Here is a tiny trained network, its code and every weight. The questions are about switching its units off for an input and a class, where a switched-off unit gives its printed mean instead of its output.

import numpy as np


def w(rows, s, z=0):
    codes = np.array(rows[::2]) - 128.0
    scale = np.full(codes.shape[1], s)
    scale[-1] = z or s
    return codes * scale


def f(y):
    return np.maximum(y, 0)


def log_softmax(a):
    a = a - a.max(-1, keepdims=True)
    return a - np.log(np.exp(a).sum(-1, keepdims=True))


def net(x, mask):
    res = np.array(x, float).reshape(1, 5) / 4 @ E
    y = f(res @ A[0][:, :-1].T + A[0][:, -1])
    res = res + np.where(mask, y, B[0][:, -1]) @ B[0][:, :-1]
    return log_softmax(res[-1] @ U[:, :-1].T + U[:, -1])


A, B = {}, {}
E = w([
[142,108,138,168,68,107,59,65],'x0',
[150,245,141,89,102,196,97,54],'x1',
[152,218,49,133,68,2,125,104],'x2',
[51,82,162,220,105,135,115,61],'x3',
[50,114,33,98,54,139,212,73],'x4',
],0.0069)
A[0] = w([
[100,166,100,143,31,111,102,4,204],'N0',
[178,94,119,130,166,43,123,219,204],'N1',
[161,122,224,111,215,220,105,161,230],'N2',
[200,203,146,61,159,150,109,131,181],'N3',
[93,177,108,149,41,105,90,1,200],'N4',
[43,94,147,182,110,178,120,45,214],'N5',
[80,133,41,109,117,85,209,156,187],'N6',
[108,74,188,240,136,96,56,126,249],'N7',
[99,145,21,107,24,107,164,74,253],'N8',
[167,151,171,96,178,186,111,171,188],'N9',
[168,99,167,116,203,161,108,203,236],'N10',
[168,134,125,117,166,57,166,220,196],'N11',
[157,176,78,120,36,125,93,36,156],'N12',
[64,56,144,122,147,194,168,112,135],'N13',
[135,106,207,235,143,103,40,121,250],'N14',
[96,134,25,74,106,103,234,149,231],'N15',
[52,43,136,150,129,185,172,122,181],'N16',
[138,170,199,106,161,212,102,134,201],'N17',
[162,112,112,115,158,47,126,173,209],'N18',
],0.0075,0.0037)
B[0] = w([
[242,166,130,98,53,52,207,54,237],'N0',
[101,121,114,156,90,83,55,232,209],'N1',
[130,139,195,48,214,195,93,177,246],'N2',
[155,207,74,88,156,145,98,120,203],'N3',
[254,157,155,102,64,51,193,53,237],'N4',
[156,61,180,160,118,144,194,59,222],'N5',
[80,136,53,200,155,100,182,132,212],'N6',
[153,81,188,179,108,91,80,104,232],'N7',
[135,146,67,123,70,91,206,102,254],'N8',
[143,169,127,89,189,169,72,131,202],'N9',
[109,131,145,93,146,145,67,213,225],'N10',
[68,143,85,175,147,93,78,222,202],'N11',
[218,183,104,38,56,89,206,108,212],'N12',
[98,47,164,129,137,217,186,125,192],'N13',
[186,102,213,164,130,87,47,103,233],'N14',
[68,144,50,169,146,130,203,152,234],'N15',
[67,28,171,148,147,196,181,121,208],'N16',
[158,171,151,79,214,192,112,97,207],'N17',
[95,140,78,158,93,60,91,199,191],'N18',
],0.007,0.0093)
U = w([
[191,122,214,179,97,77,138,3,67],'0',
[120,59,164,187,88,44,8,196,162],'1',
[52,46,87,188,110,192,211,58,37],'2',
[144,254,140,26,218,214,54,153,191],'3',
[10,178,2,188,159,89,152,219,162],'4',
[191,217,38,24,21,82,201,81,53],'5',
[87,35,207,78,171,242,145,155,254],'6',
],0.0058,0.00052)

Each question gives the input, the list of numbers given to net, and the class t.
The units are the neurons (one row each of A and B). Each row of codes is followed by its name. A weight is (code - 128) times the scale printed after its matrix; where a second scale follows, it is the last column's (A, B and U).
mask holds one flag per neuron, in row order. A switched-off neuron (its flag False) gives its mean, the last column of its row in B, instead of its output. The means were averaged over made-up inputs and are rounded, as every weight is.
A unit's drop is (log p(t) with every unit on - log p(t) with that unit switched off) / (log p(t) with every unit on - log p(t) with every unit switched off).
The circuit of an input: a set's keep is (log p(t) with only the set's units on - log p(t) with every unit switched off) / (log p(t) with every unit on - log p(t) with every unit switched off). Starting from the 12 units with the biggest drops (on a tie, the unit counted first), units are removed one at a time, each time the one whose removal leaves the highest keep (on an exact tie, the one counted first), for as long as the keep stays at least 0.8.
circuit, biggest first: the units of the circuit, biggest drop first
unit that matters most: the unit with the biggest drop
k most important neurons: the k neurons with the biggest drops, biggest first
drop when u is switched off: that unit's drop, to one decimal
input [-5,-7,-5,-6,-5], class 3: circuit, biggest first : (N2 N9)
input [-4,7,-1,8,-6], class 3: unit that matters most : N2
input [8,-3,5,-2,-4], class 1: circuit, biggest first : (N1 N18)
input [-4,-5,0,-4,-3], class 4: circuit, biggest first : (N14 N11)
input [3,-5,-3,0,2], class 6: circuit, biggest first : (N0 N16)
input [-1,3,3,-7,-1], class 3: 3 most important neurons : (N0 N4 N3)
input [4,-6,-4,-5,7], class 2: 2 most important neurons : (N16 N13)
input [-7,-1,-7,-7,8], class 4: 3 most important neurons : (N15 N6 N5)
input [2,-1,-4,1,-6], class 3: 2 most important neurons : (N2 N17)
input [-7,-8,-4,2,-8], class 1: 2 most important neurons : (N1 N11)
input [-7,-3,5,6,4], class 4: 3 most important neurons : (N6 N15 N12)
input [-3,-4,1,-3,-6], class 1: 3 most important neurons : (N1 N18 N11)
input [-3,-5,0,4,1], class 2: drop when N2 is switched off : 0.3
input [1,-2,3,1,-1], class 1: drop when N0 is switched off : 0.2
input [-8,-8,8,1,8], class 4: drop when N5 is switched off : 0.0
input [6,3,-6,-4,4], class 6: most important neuron : (N13)
